Here is a tiny trained network, its code and every weight. The questions are about switching its units off for an input and a target symbol, where a switched-off unit gives its printed mean instead of its output.

import numpy as np


def w(rows, s, z=0):
    codes = np.array(rows[::2]) - 128.0
    scale = np.full(codes.shape[1], s)
    scale[-1] = z or s
    return codes * scale


def f(y):
    return np.maximum(y, 0)


def softmax(a):
    e = np.exp(a - a.max(-1, keepdims=True))
    return e / e.sum(-1, keepdims=True)


def log_softmax(a):
    a = a - a.max(-1, keepdims=True)
    return a - np.log(np.exp(a).sum(-1, keepdims=True))


def net(x, mask):
    ids = ['ΔΣβζηλμξτφψω'.index(c) for c in x.split()]
    T = len(ids)
    res = E[ids] + P[:T]
    u = 0
    for l in range(2):
        q, k, v = (res @ M[l].T for M in (Q, K, V))
        z = softmax(np.where(np.tri(T) > 0, q @ k.T / 3**0.5, -1e9)) @ v
        res = res + np.where(mask[u], z, O[l][:, -1]) @ O[l][:, :-1]
        u += 1
        y = f(res @ A[l][:, :-1].T + A[l][:, -1])
        res = res + np.where(mask[u : u + 8], y, B[l][:, -1]) @ B[l][:, :-1]
        u += 8
    return log_softmax(res[-1] @ U[:, :-1].T + U[:, -1])


Q, K, V, O, A, B = {}, {}, {}, {}, {}, {}
E = w([
[97,116,52],'Δ',
[141,121,131],'Σ',
[105,138,60],'β',
[57,187,111],'ζ',
[167,159,106],'η',
[98,101,121],'λ',
[66,122,145],'μ',
[3,158,151],'ξ',
[212,144,211],'τ',
[85,124,125],'φ',
[121,139,75],'ψ',
[144,60,179],'ω',
],0.019)
P = w([
[47,89,92],'0',
[47,36,109],'1',
[193,113,54],'2',
[254,138,56],'3',
[153,106,37],'4',
[92,102,76],'5',
[53,102,102],'6',
],0.0062)
Q[0] = w([
[209,62,254],'0.h0',
[157,110,97],'0.h0',
[71,102,199],'0.h0',
],0.009)
K[0] = w([
[102,137,89],'0.h0',
[253,214,171],'0.h0',
[161,142,99],'0.h0',
],0.0051)
V[0] = w([
[88,250,100],'0.h0',
[126,163,104],'0.h0',
[77,171,132],'0.h0',
],0.014)
O[0] = w([
[75,29,2,2],'0.h0',
[130,14,82,70],'0.h0',
[88,64,22,186],'0.h0',
],0.0086,0.003)
A[0] = w([
[100,216,35,254],'0.n0',
[160,103,104,41],'0.n1',
[186,42,147,153],'0.n2',
[200,174,39,241],'0.n3',
[186,150,140,117],'0.n4',
[88,85,72,141],'0.n5',
[49,104,177,150],'0.n6',
[254,61,141,49],'0.n7',
],0.0081,0.0034)
B[0] = w([
[159,97,161,255],'0.n0',
[1,139,107,137],'0.n1',
[29,139,13,174],'0.n2',
[47,37,196,183],'0.n3',
[82,203,128,174],'0.n4',
[77,140,132,241],'0.n5',
[178,203,93,198],'0.n6',
[147,103,89,169],'0.n7',
],0.0063,0.0071)
Q[1] = w([
[1,185,172],'1.h0',
[21,101,191],'1.h0',
[148,214,15],'1.h0',
],0.0097)
K[1] = w([
[248,157,1],'1.h0',
[154,14,222],'1.h0',
[151,225,70],'1.h0',
],0.0057)
V[1] = w([
[247,127,142],'1.h0',
[125,3,185],'1.h0',
[176,115,6],'1.h0',
],0.0051)
O[1] = w([
[57,97,3,1],'1.h0',
[108,239,113,141],'1.h0',
[78,160,203,67],'1.h0',
],0.0054,0.0045)
A[1] = w([
[6,196,144,153],'1.n0',
[161,137,196,60],'1.n1',
[113,93,53,5],'1.n2',
[110,163,139,85],'1.n3',
[96,133,62,169],'1.n4',
[173,164,142,98],'1.n5',
[97,151,135,59],'1.n6',
[181,151,123,80],'1.n7',
],0.012,0.0031)
B[1] = w([
[252,141,117,249],'1.n0',
[118,170,165,178],'1.n1',
[211,77,105,165],'1.n2',
[215,142,163,153],'1.n3',
[121,162,160,180],'1.n4',
[45,79,144,167],'1.n5',
[230,140,20,146],'1.n6',
[3,78,51,149],'1.n7',
],0.0066,0.011)
U = w([
[173,73,114,254],'Δ',
[89,141,126,154],'Σ',
[129,121,107,62],'β',
[202,58,7,127],'ζ',
[150,91,104,150],'η',
[209,128,102,82],'λ',
[136,144,51,6],'μ',
[180,25,95,53],'ξ',
[232,177,146,208],'τ',
[101,78,144,39],'φ',
[229,128,1,165],'ψ',
[170,170,210,137],'ω',
],0.0089,0.0034)

Each question gives the input, a string of symbols that net reads in full, and the target symbol t.
The units are the heads (3 rows each of Q, K, V and O) and the neurons (one row each of A and B). Each row of codes is followed by its name. A weight is (code - 128) times the scale printed after its matrix; where a second scale follows, it is the last column's (O, A, B and U).
mask holds one flag per unit, layer by layer, with each layer's heads first. A switched-off unit (its flag False) gives its mean, the last column of its rows in O or B, instead of its output. The means were averaged over made-up inputs and are rounded, as every weight is.
A unit's drop is (log p(t) with every unit on - log p(t) with that unit switched off) / (log p(t) with every unit on - log p(t) with every unit switched off).
The circuit of an input: a set's keep is (log p(t) with only the set's units on - log p(t) with every unit switched off) / (log p(t) with every unit on - log p(t) with every unit switched off). Starting from the 12 units with the biggest drops (on a tie, the unit counted first), units are removed one at a time, each time the one whose removal leaves the highest keep (on an exact tie, the one counted first), for as long as the keep stays at least 0.8.
units of the circuit, in order: the units of the circuit, biggest drop first
k most important neurons: the k neurons with the biggest drops, biggest first
k most important neurons of layer l: the k neurons of layer l with the biggest drops, biggest first
drop when u is switched off: that unit's drop, to one decimal
input Δ Δ ω ψ, target ω: 2 most important neurons of layer 0 : 0.n3, 0.n2
input Δ ξ ξ ζ Δ, target ζ: units of the circuit, in order : 0.h0
input Δ ψ ξ Δ ξ, target ψ: 2 most important neurons : 1.n0, 1.n6
input ω μ ω ω τ, target ω: units of the circuit, in order : 0.h0, 1.n5
input ω ω τ ω Σ ζ, target τ: units of the circuit, in order : 0.h0, 1.n0
input ω ξ ω ζ ω η ζ, target τ: units of the circuit, in order : 1.n0, 0.h0
input ζ ω Σ ξ ξ ξ, target ψ: units of the circuit, in order : 1.n0, 0.h0
input ω ω μ μ ω μ, target τ: units of the circuit, in order : 0.h0, 1.n0
input ω ζ ζ λ, target ζ: units of the circuit, in order : 0.h0, 1.h0
input ω η ω ω, target ω: 2 most important neurons : 0.n4, 1.n1
input ζ ψ φ ω ξ, target τ: 2 most important neurons of layer 0 : 0.n2, 0.n6
input ω μ ω ω β, target τ: 3 most important neurons of layer 0 : 0.n4, 0.n3, 0.n7
input λ ζ ξ ζ λ, target ζ: 2 most important neurons : 1.n2, 0.n2
input ω Δ ω λ, target ω: units of the circuit, in order : 0.h0
input ω Σ Δ ω ψ ξ, target τ: drop when 1.n0 is switched off : 0.2
input φ λ λ ω Δ μ, target τ: drop when 0.h0 is switched off : 0.1
input ω η ω ω ω ω, target ω: drop when 1.n1 is switched off : 0.1
